Below are the code and all the weights of a small trained network. Each question names an input and a target symbol and asks about switching units off, where a switched-off unit gives its printed mean instead of its output.

import numpy as np


def w(rows, s, z=0):
    codes = np.array(rows[::2]) - 128.0
    scale = np.full(codes.shape[1], s)
    scale[-1] = z or s
    return codes * scale


def norm(h):
    return h / np.sqrt((h * h).mean(-1, keepdims=True) + 1e-5)


def f(y):
    return np.maximum(y, 0)


def softmax(a):
    e = np.exp(a - a.max(-1, keepdims=True))
    return e / e.sum(-1, keepdims=True)


def log_softmax(a):
    a = a - a.max(-1, keepdims=True)
    return a - np.log(np.exp(a).sum(-1, keepdims=True))


def net(x, mask):
    ids = ['ΛΠΣαγεζξτ'.index(c) for c in x.split()]
    T = len(ids)
    res = E[ids] + P[:T]
    u = 0
    for l in range(2):
        r = norm(res)
        for j in range(3):
            rows = slice(4 * j, 4 * j + 4)
            q, k, v = (r @ M[l][rows].T for M in (Q, K, V))
            z = softmax(np.where(np.tri(T) > 0, q @ k.T / 4**0.5, -1e9)) @ v
            o = O[l][rows]
            res = res + np.where(mask[u + j], z, o[:, -1]) @ o[:, :-1]
        u += 3
        y = f(norm(res) @ A[l][:, :-1].T + A[l][:, -1])
        res = res + np.where(mask[u : u + 12], y, B[l][:, -1]) @ B[l][:, :-1]
        u += 12
    return log_softmax(norm(res)[-1] @ U[:, :-1].T + U[:, -1])


Q, K, V, O, A, B = {}, {}, {}, {}, {}, {}
E = w([
[166,146,80],'Λ',
[194,152,100],'Π',
[106,113,71],'Σ',
[186,145,156],'α',
[5,142,197],'γ',
[149,99,111],'ε',
[113,145,124],'ζ',
[119,135,178],'ξ',
[120,127,96],'τ',
],0.03)
P = w([
[255,193,134],'0',
[176,39,24],'1',
[130,99,136],'2',
[110,87,110],'3',
[109,89,110],'4',
[118,101,114],'5',
[112,97,107],'6',
[124,106,95],'7',
[122,106,91],'8',
],0.0058)
Q[0] = w([
[178,127,135],'0.h1',
[105,80,52],'0.h1',
[86,176,174],'0.h1',
[146,187,105],'0.h1',
[54,249,108],'0.h2',
[128,119,150],'0.h2',
[194,137,62],'0.h2',
[168,47,42],'0.h2',
[250,124,142],'0.h3',
[167,184,107],'0.h3',
[65,91,115],'0.h3',
[118,94,196],'0.h3',
],0.013)
K[0] = w([
[113,210,107],'0.h1',
[178,125,130],'0.h1',
[108,6,92],'0.h1',
[118,245,106],'0.h1',
[89,129,187],'0.h2',
[173,117,150],'0.h2',
[141,182,87],'0.h2',
[244,186,69],'0.h2',
[112,84,44],'0.h3',
[114,117,47],'0.h3',
[135,151,192],'0.h3',
[6,113,155],'0.h3',
],0.012)
V[0] = w([
[158,174,83],'0.h1',
[129,118,108],'0.h1',
[107,163,194],'0.h1',
[93,194,155],'0.h1',
[167,25,43],'0.h2',
[126,174,86],'0.h2',
[31,148,111],'0.h2',
[34,254,92],'0.h2',
[136,131,74],'0.h3',
[111,86,81],'0.h3',
[199,159,172],'0.h3',
[155,81,186],'0.h3',
],0.0073)
O[0] = w([
[62,193,204,251],'0.h1',
[104,60,105,141],'0.h1',
[200,19,193,69],'0.h1',
[181,193,193,124],'0.h1',
[218,71,160,128],'0.h2',
[145,193,145,203],'0.h2',
[146,161,4,69],'0.h2',
[172,191,83,191],'0.h2',
[224,131,111,173],'0.h3',
[133,145,117,111],'0.h3',
[172,152,61,199],'0.h3',
[54,156,63,89],'0.h3',
],0.0048,0.0024)
A[0] = w([
[107,140,80,68],'0.n1',
[123,208,116,180],'0.n2',
[115,98,72,37],'0.n3',
[72,176,67,57],'0.n4',
[110,132,79,81],'0.n5',
[120,89,70,42],'0.n6',
[190,80,164,65],'0.n7',
[108,160,63,157],'0.n8',
[220,4,126,253],'0.n9',
[173,45,164,113],'0.n10',
[131,93,182,141],'0.n11',
[66,162,143,144],'0.n12',
],0.012,0.0052)
B[0] = w([
[142,162,93,156],'0.n1',
[84,116,106,209],'0.n2',
[160,120,118,146],'0.n3',
[86,125,70,185],'0.n4',
[146,162,108,158],'0.n5',
[204,73,128,148],'0.n6',
[112,137,8,159],'0.n7',
[142,187,163,209],'0.n8',
[2,69,88,254],'0.n9',
[47,156,22,160],'0.n10',
[156,132,32,150],'0.n11',
[32,135,138,179],'0.n12',
],0.0089,0.0083)
Q[1] = w([
[160,19,86],'1.h1',
[114,126,147],'1.h1',
[255,37,102],'1.h1',
[16,74,88],'1.h1',
[134,254,116],'1.h2',
[186,62,201],'1.h2',
[170,192,220],'1.h2',
[156,176,70],'1.h2',
[190,130,56],'1.h3',
[235,60,254],'1.h3',
[178,209,23],'1.h3',
[167,118,69],'1.h3',
],0.0097)
K[1] = w([
[167,97,149],'1.h1',
[110,133,91],'1.h1',
[207,81,108],'1.h1',
[136,172,123],'1.h1',
[37,245,163],'1.h2',
[121,3,149],'1.h2',
[5,118,68],'1.h2',
[150,208,148],'1.h2',
[156,173,182],'1.h3',
[102,85,170],'1.h3',
[143,194,184],'1.h3',
[208,140,201],'1.h3',
],0.014)
V[1] = w([
[98,190,112],'1.h1',
[155,128,106],'1.h1',
[172,134,188],'1.h1',
[134,184,126],'1.h1',
[186,196,244],'1.h2',
[55,154,203],'1.h2',
[115,204,184],'1.h2',
[255,179,55],'1.h2',
[27,98,211],'1.h3',
[100,42,129],'1.h3',
[154,118,77],'1.h3',
[135,126,96],'1.h3',
],0.0097)
O[1] = w([
[231,155,133,239],'1.h1',
[140,156,125,120],'1.h1',
[155,123,52,3],'1.h1',
[114,206,99,170],'1.h1',
[76,169,24,43],'1.h2',
[98,64,113,135],'1.h2',
[89,201,2,177],'1.h2',
[201,220,177,179],'1.h2',
[67,92,122,54],'1.h3',
[117,42,69,52],'1.h3',
[212,97,166,169],'1.h3',
[183,134,129,165],'1.h3',
],0.0065,0.0056)
A[1] = w([
[243,24,219,32],'1.n1',
[85,202,161,49],'1.n2',
[116,83,88,99],'1.n3',
[125,192,151,58],'1.n4',
[94,99,139,6],'1.n5',
[83,170,207,186],'1.n6',
[175,108,145,198],'1.n7',
[166,135,255,57],'1.n8',
[91,93,148,1],'1.n9',
[154,234,162,55],'1.n10',
[112,166,178,84],'1.n11',
[130,116,46,223],'1.n12',
],0.011,0.0056)
B[1] = w([
[217,25,124,162],'1.n1',
[146,73,83,169],'1.n2',
[96,1,183,160],'1.n3',
[28,87,99,163],'1.n4',
[86,116,4,129],'1.n5',
[149,140,46,209],'1.n6',
[158,92,191,171],'1.n7',
[74,35,13,162],'1.n8',
[21,121,31,130],'1.n9',
[26,71,164,212],'1.n10',
[28,17,55,149],'1.n11',
[142,69,199,254],'1.n12',
],0.0073,0.0065)
U = w([
[183,205,152,119],'Λ',
[202,178,168,55],'Π',
[191,74,154,32],'Σ',
[156,81,135,40],'α',
[42,74,194,161],'γ',
[101,56,180,49],'ε',
[74,208,17,254],'ζ',
[5,36,20,76],'ξ',
[90,202,127,216],'τ',
],0.012,0.0039)

Each question gives the input, a string of symbols that net reads in full, and the target symbol t.
The units are the heads (4 rows each of Q, K, V and O) and the neurons (one row each of A and B). Each row of codes is followed by its name. A weight is (code - 128) times the scale printed after its matrix; where a second scale follows, it is the last column's (O, A, B and U).
mask holds one flag per unit, layer by layer, with each layer's heads first. A switched-off unit (its flag False) gives its mean, the last column of its rows in O or B, instead of its output. The means were averaged over made-up inputs and are rounded, as every weight is.
A unit's drop is (log p(t) with every unit on - log p(t) with that unit switched off) / (log p(t) with every unit on - log p(t) with every unit switched off).
The circuit of an input: a set's keep is (log p(t) with only the set's units on - log p(t) with every unit switched off) / (log p(t) with every unit on - log p(t) with every unit switched off). Starting from the 12 units with the biggest drops (on a tie, the unit counted first), units are removed one at a time, each time the one whose removal leaves the highest keep (on an exact tie, the one counted first), for as long as the keep stays at least 0.8.
circuit, biggest first: the units of the circuit, biggest drop first
unit that matters most: the unit with the biggest drop
k most important neurons: the k neurons with the biggest drops, biggest first
top k neurons in layer l: the k neurons of layer l with the biggest drops, biggest first
which heads matter: for each layer, one digit per head in row order, 1 if its drop is at least 0.15 and else 0, layers parted by /
input Π Σ Π ξ γ ε Π, target Π: which heads matter -> 100 / 011
input Λ ζ ε τ, target Λ: which heads matter -> 100 / 000
input Π Λ Π ζ Λ, target Π: circuit, biggest first -> (1.h2)
input ζ τ Λ ζ τ τ Π Π τ, target ζ: circuit, biggest first -> (0.n9, 1.h2)
input Π ξ Π α, target Π: which heads matter -> 110 / 011
input τ ζ Π Σ Λ Σ ζ γ, target ζ: which heads matter -> 110 / 000
input Σ τ α ζ γ τ ξ Π, target Σ: top 2 neurons in layer 0 -> (0.n12, 0.n8)
input ξ α ξ Π, target ξ: circuit, biggest first -> (0.n9, 0.h2)
input τ ζ Λ γ, target ζ: circuit, biggest first -> (0.n9, 0.h2, 1.n6)
input ζ Σ Λ ξ, target ξ: which heads matter -> 000 / 001
input Λ Π ζ Σ, target Λ: which heads matter -> 100 / 010
input Π ζ τ ζ ζ Π, target Π: which heads matter -> 100 / 000
input Λ Λ ζ ζ Π γ ζ ζ Π, target Λ: 3 most important neurons -> (0.n7, 0.n9, 0.n10)
input ζ τ ζ ζ τ α, target ζ: which heads matter -> 100 / 010
input ξ Σ ζ Σ ξ ζ Λ ζ ξ, target ξ: 2 most important neurons -> (1.n6, 0.n9)
input Π τ Λ Π Λ, target Π: unit that matters most -> 1.h3
input ξ ζ Λ ξ ζ α, target ξ: which heads matter -> 110 / 000
input Λ ζ Π ζ τ, target Λ: which heads matter -> 101 / 000
input Σ Λ ζ γ Λ, target Σ: 2 most important neurons -> (0.n12, 0.n4)
input Π τ ζ τ, target Π: most important neuron -> (0.n6)
input ζ Π Π γ α α Σ, target ζ: which heads matter -> 101 / 011
input γ γ Π Π Π τ, target γ: which heads matter -> 110 / 001
input Λ Λ Σ ζ ζ ξ Π ζ α, target Λ: top 4 neurons in layer 0 -> (0.n12, 0.n7, 0.n10, 0.n9)
